Below are the code and all the weights of a small trained network. Each question names an input and a target symbol and asks about switching units off, where a switched-off unit gives its printed mean instead of its output.

import numpy as np


def w(rows, s, z=0):
    codes = np.array(rows[::2]) - 128.0
    scale = np.full(codes.shape[1], s)
    scale[-1] = z or s
    return codes * scale


def softmax(a):
    e = np.exp(a - a.max(-1, keepdims=True))
    return e / e.sum(-1, keepdims=True)


def log_softmax(a):
    a = a - a.max(-1, keepdims=True)
    return a - np.log(np.exp(a).sum(-1, keepdims=True))


def net(x, mask):
    ids = ['βδεζηλμξπσφψω'.index(c) for c in x.split()]
    T = len(ids)
    res = E[ids] + P[:T]
    u = 0
    for l in range(3):
        r = res
        for j in range(2):
            rows = slice(4 * j, 4 * j + 4)
            q, k, v = (r @ M[l][rows].T for M in (Q, K, V))
            z = softmax(np.where(np.tri(T) > 0, q @ k.T / 4**0.5, -1e9)) @ v
            o = O[l][rows]
            res = res + np.where(mask[u + j], z, o[:, -1]) @ o[:, :-1]
        u += 2
    return log_softmax(res[-1] @ U[:, :-1].T + U[:, -1])


Q, K, V, O = {}, {}, {}, {}
E = w([
[194,224,78,128,25,115,76],'β',
[222,190,183,190,184,190,78],'δ',
[172,67,51,166,128,131,175],'ε',
[35,74,197,153,199,192,100],'ζ',
[93,110,139,131,83,221,62],'η',
[138,37,140,95,98,142,2],'λ',
[174,95,140,148,197,40,120],'μ',
[45,182,49,72,157,70,107],'ξ',
[136,189,129,176,201,105,209],'π',
[159,140,156,57,167,230,76],'σ',
[104,202,123,141,76,236,163],'φ',
[173,156,117,111,60,137,57],'ψ',
[65,142,178,196,68,97,114],'ω',
],0.01)
P = w([
[111,109,162,103,91,137,137],'0',
[124,120,148,120,108,132,137],'1',
[120,127,99,224,144,155,85],'2',
[141,119,127,121,131,114,154],'3',
[126,126,72,243,171,148,84],'4',
[157,133,116,108,149,104,174],'5',
[140,131,60,254,195,146,86],'6',
[179,122,104,90,168,95,186],'7',
[156,134,45,248,204,146,89],'8',
],0.0074)
Q[0] = w([
[127,156,50,237,227,146,92],'L0H1',
[79,164,176,72,96,123,136],'L0H1',
[110,134,46,169,161,127,71],'L0H1',
[160,108,166,137,122,133,163],'L0H1',
[123,113,141,111,140,141,122],'L0H2',
[104,79,172,45,146,159,128],'L0H2',
[132,145,103,249,183,137,89],'L0H2',
[129,155,107,148,90,104,161],'L0H2',
],0.015)
K[0] = w([
[146,130,40,130,239,80,190],'L0H1',
[78,170,197,119,90,152,80],'L0H1',
[130,129,4,102,192,66,148],'L0H1',
[150,105,175,169,111,159,150],'L0H1',
[128,114,140,113,155,150,114],'L0H2',
[119,89,197,94,181,214,74],'L0H2',
[119,114,53,142,177,71,213],'L0H2',
[122,182,128,169,81,106,132],'L0H2',
],0.014)
V[0] = w([
[226,9,152,210,55,194,106],'L0H1',
[40,178,65,16,121,61,67],'L0H1',
[128,65,42,64,124,65,157],'L0H1',
[67,199,150,125,32,149,3],'L0H1',
[150,188,89,197,36,34,192],'L0H2',
[169,137,128,14,203,156,124],'L0H2',
[140,106,159,97,196,142,164],'L0H2',
[81,88,161,154,158,176,103],'L0H2',
],0.0058)
O[0] = w([
[187,38,243,102,4,150,131,117],'L0H1',
[61,187,8,125,164,105,32,124],'L0H1',
[141,87,51,228,126,170,40,189],'L0H1',
[67,194,118,3,71,70,104,63],'L0H1',
[162,193,126,237,22,75,155,231],'L0H2',
[142,120,98,3,186,122,155,4],'L0H2',
[102,111,129,83,166,126,164,79],'L0H2',
[64,81,145,142,166,171,95,136],'L0H2',
],0.005,0.0021)
Q[1] = w([
[210,105,145,254,156,199,80],'L1H1',
[135,109,166,160,113,166,115],'L1H1',
[164,124,127,160,153,147,111],'L1H1',
[87,124,135,70,95,120,139],'L1H1',
[110,136,122,120,124,135,114],'L1H2',
[92,146,118,96,100,148,92],'L1H2',
[118,133,129,119,111,133,116],'L1H2',
[119,132,125,123,123,136,118],'L1H2',
],0.0098)
K[1] = w([
[249,189,254,172,209,124,128],'L1H1',
[173,117,225,117,126,146,137],'L1H1',
[159,162,160,156,148,123,127],'L1H1',
[58,61,89,91,62,134,131],'L1H1',
[130,125,139,128,106,146,125],'L1H2',
[125,126,145,121,91,147,121],'L1H2',
[125,127,134,122,110,136,119],'L1H2',
[127,127,137,128,117,137,122],'L1H2',
],0.0086)
V[1] = w([
[210,221,172,141,217,147,56],'L1H1',
[32,52,57,98,68,178,102],'L1H1',
[61,76,82,141,58,88,175],'L1H1',
[68,32,141,108,35,111,252],'L1H1',
[178,77,74,89,164,127,159],'L1H2',
[144,112,108,115,138,126,140],'L1H2',
[109,143,168,153,107,231,76],'L1H2',
[130,132,120,121,130,107,152],'L1H2',
],0.0033)
O[1] = w([
[194,114,180,255,106,172,106,170],'L1H1',
[52,143,125,39,79,107,135,97],'L1H1',
[89,122,91,3,149,106,152,144],'L1H1',
[66,153,45,58,189,79,138,44],'L1H1',
[115,131,125,136,128,74,182,6],'L1H2',
[124,129,124,131,127,104,149,89],'L1H2',
[127,150,161,176,119,161,80,209],'L1H2',
[131,118,117,112,134,116,135,109],'L1H2',
],0.0043,0.0015)
Q[2] = w([
[65,150,111,85,130,98,128],'L2H1',
[75,147,100,75,131,95,128],'L2H1',
[169,86,146,181,120,163,133],'L2H1',
[102,146,109,97,132,110,128],'L2H1',
[66,132,157,138,180,30,143],'L2H2',
[98,201,128,93,134,165,203],'L2H2',
[188,104,148,176,159,211,72],'L2H2',
[132,158,160,246,98,191,129],'L2H2',
],0.013)
K[2] = w([
[83,131,138,123,100,146,104],'L2H1',
[59,129,141,113,91,143,97],'L2H1',
[191,112,107,145,154,115,155],'L2H1',
[91,131,133,119,114,131,115],'L2H1',
[2,131,155,170,140,72,83],'L2H2',
[81,187,132,108,115,168,157],'L2H2',
[204,102,133,129,186,121,161],'L2H2',
[172,135,140,167,140,95,196],'L2H2',
],0.014)
V[2] = w([
[166,140,176,98,184,57,151],'L2H1',
[116,119,113,135,105,180,138],'L2H1',
[135,163,153,152,119,213,69],'L2H1',
[145,179,178,146,138,202,64],'L2H1',
[144,187,112,105,137,255,208],'L2H2',
[42,161,161,162,172,66,172],'L2H2',
[123,41,93,122,131,128,112],'L2H2',
[91,120,48,148,61,190,200],'L2H2',
],0.0078)
O[2] = w([
[207,162,158,175,170,120,99,2],'L2H1',
[95,113,125,124,101,146,144,179],'L2H1',
[48,168,172,81,106,130,101,204],'L2H1',
[72,182,182,92,123,128,97,169],'L2H1',
[126,213,104,114,120,253,170,72],'L2H2',
[111,126,159,159,191,84,228,121],'L2H2',
[119,41,99,139,131,136,87,146],'L2H2',
[75,101,65,159,47,176,203,248],'L2H2',
],0.0077,0.0023)
U = w([
[219,214,81,88,47,77,104,118],'β',
[137,208,202,140,126,164,62,7],'δ',
[139,40,80,191,59,197,135,172],'ε',
[34,34,204,104,239,177,185,90],'ζ',
[92,119,136,77,108,154,119,97],'η',
[134,77,135,62,113,89,44,70],'λ',
[214,89,168,179,194,57,61,110],'μ',
[49,176,2,156,186,109,63,190],'ξ',
[157,178,157,200,200,173,233,75],'π',
[172,147,107,23,178,190,125,244],'σ',
[102,193,116,90,92,198,224,82],'φ',
[170,155,118,76,75,101,96,139],'ψ',
[85,102,234,128,39,2,234,188],'ω',
],0.0046,0.0022)

Each question gives the input, a string of symbols that net reads in full, and the target symbol t.
The units are the heads (4 rows each of Q, K, V and O). Each row of codes is followed by its name. A weight is (code - 128) times the scale printed after its matrix; where a second scale follows, it is the last column's (O and U).
mask holds one flag per head, layer by layer. A switched-off head (its flag False) gives its mean, the last column of its rows in O, instead of its output. The means were averaged over made-up inputs and are rounded, as every weight is.
A unit's drop is (log p(t) with every unit on - log p(t) with that unit switched off) / (log p(t) with every unit on - log p(t) with every unit switched off).
The circuit of an input: a set's keep is (log p(t) with only the set's units on - log p(t) with every unit switched off) / (log p(t) with every unit on - log p(t) with every unit switched off). Starting from all 6 units, units are removed one at a time, each time the one whose removal leaves the highest keep (on an exact tie, the one counted first), for as long as the keep stays at least 0.8.
circuit, biggest first: the units of the circuit, biggest drop first
unit that matters most: the unit with the biggest drop
which heads matter: for each layer, one digit per head in row order, 1 if its drop is at least 0.15 and else 0, layers parted by /
input ω ω μ η φ μ, target μ: which heads matter => 10 / 00 / 11
input ω ω ε ω ε ε, target ε: circuit, biggest first => L0H1, L2H2
input ω ε δ ω σ, target δ: circuit, biggest first => L1H1, L2H1, L2H2
input ω ω ε ω ξ ζ ε ξ ζ, target ξ: unit that matters most => L0H1
input φ ω σ μ π β ω, target π: which heads matter => 10 / 00 / 01
input ω μ ω ω ω φ, target φ: circuit, biggest first => L2H2, L0H1
input σ η ε ω ζ, target ε: circuit, biggest first => L0H1, L2H2
input β ω π λ φ, target π: which heads matter => 10 / 00 / 01
input ω ω ζ ω ζ, target ζ: which heads matter => 01 / 00 / 01
input δ ω ω ζ ω σ σ, target δ: circuit, biggest first => L2H1, L1H1
input σ λ ω ζ β π ζ, target π: circuit, biggest first => L2H2, L0H1, L2H1
input ε ζ ω ε β σ, target σ: which heads matter => 01 / 00 / 01
input ω ω β β δ σ ω, target δ: circuit, biggest first => L2H1, L2H2, L1H1
input ζ σ ε ω δ μ λ ω ω, target μ: circuit, biggest first => L2H2, L0H1, L1H1
input μ σ ω, target μ: which heads matter => 00 / 00 / 11
input σ ψ σ ε ω ω δ ω β, target δ: unit that matters most => L1H1
input ω ω ξ ξ ξ φ ξ ε, target ε: which heads matter => 10 / 00 / 11
input μ ω ω π, target π: circuit, biggest first => L0H1, L2H2, L2H1
input ε ξ η δ λ, target δ: circuit, biggest first => L1H1, L2H1
input ε ω ε φ ε ε ε μ σ, target μ: which heads matter => 10 / 10 / 11
input λ ω ζ φ δ, target δ: unit that matters most => L2H1
input φ π ξ μ η, target μ: circuit, biggest first => L2H2, L2H1
input π φ ζ ω σ φ δ, target δ: circuit, biggest first => L2H1, L1H1
input ε μ λ, target μ: circuit, biggest first => L2H2, L1H1, L2H1
input φ μ η, target μ: which heads matter => 00 / 00 / 11
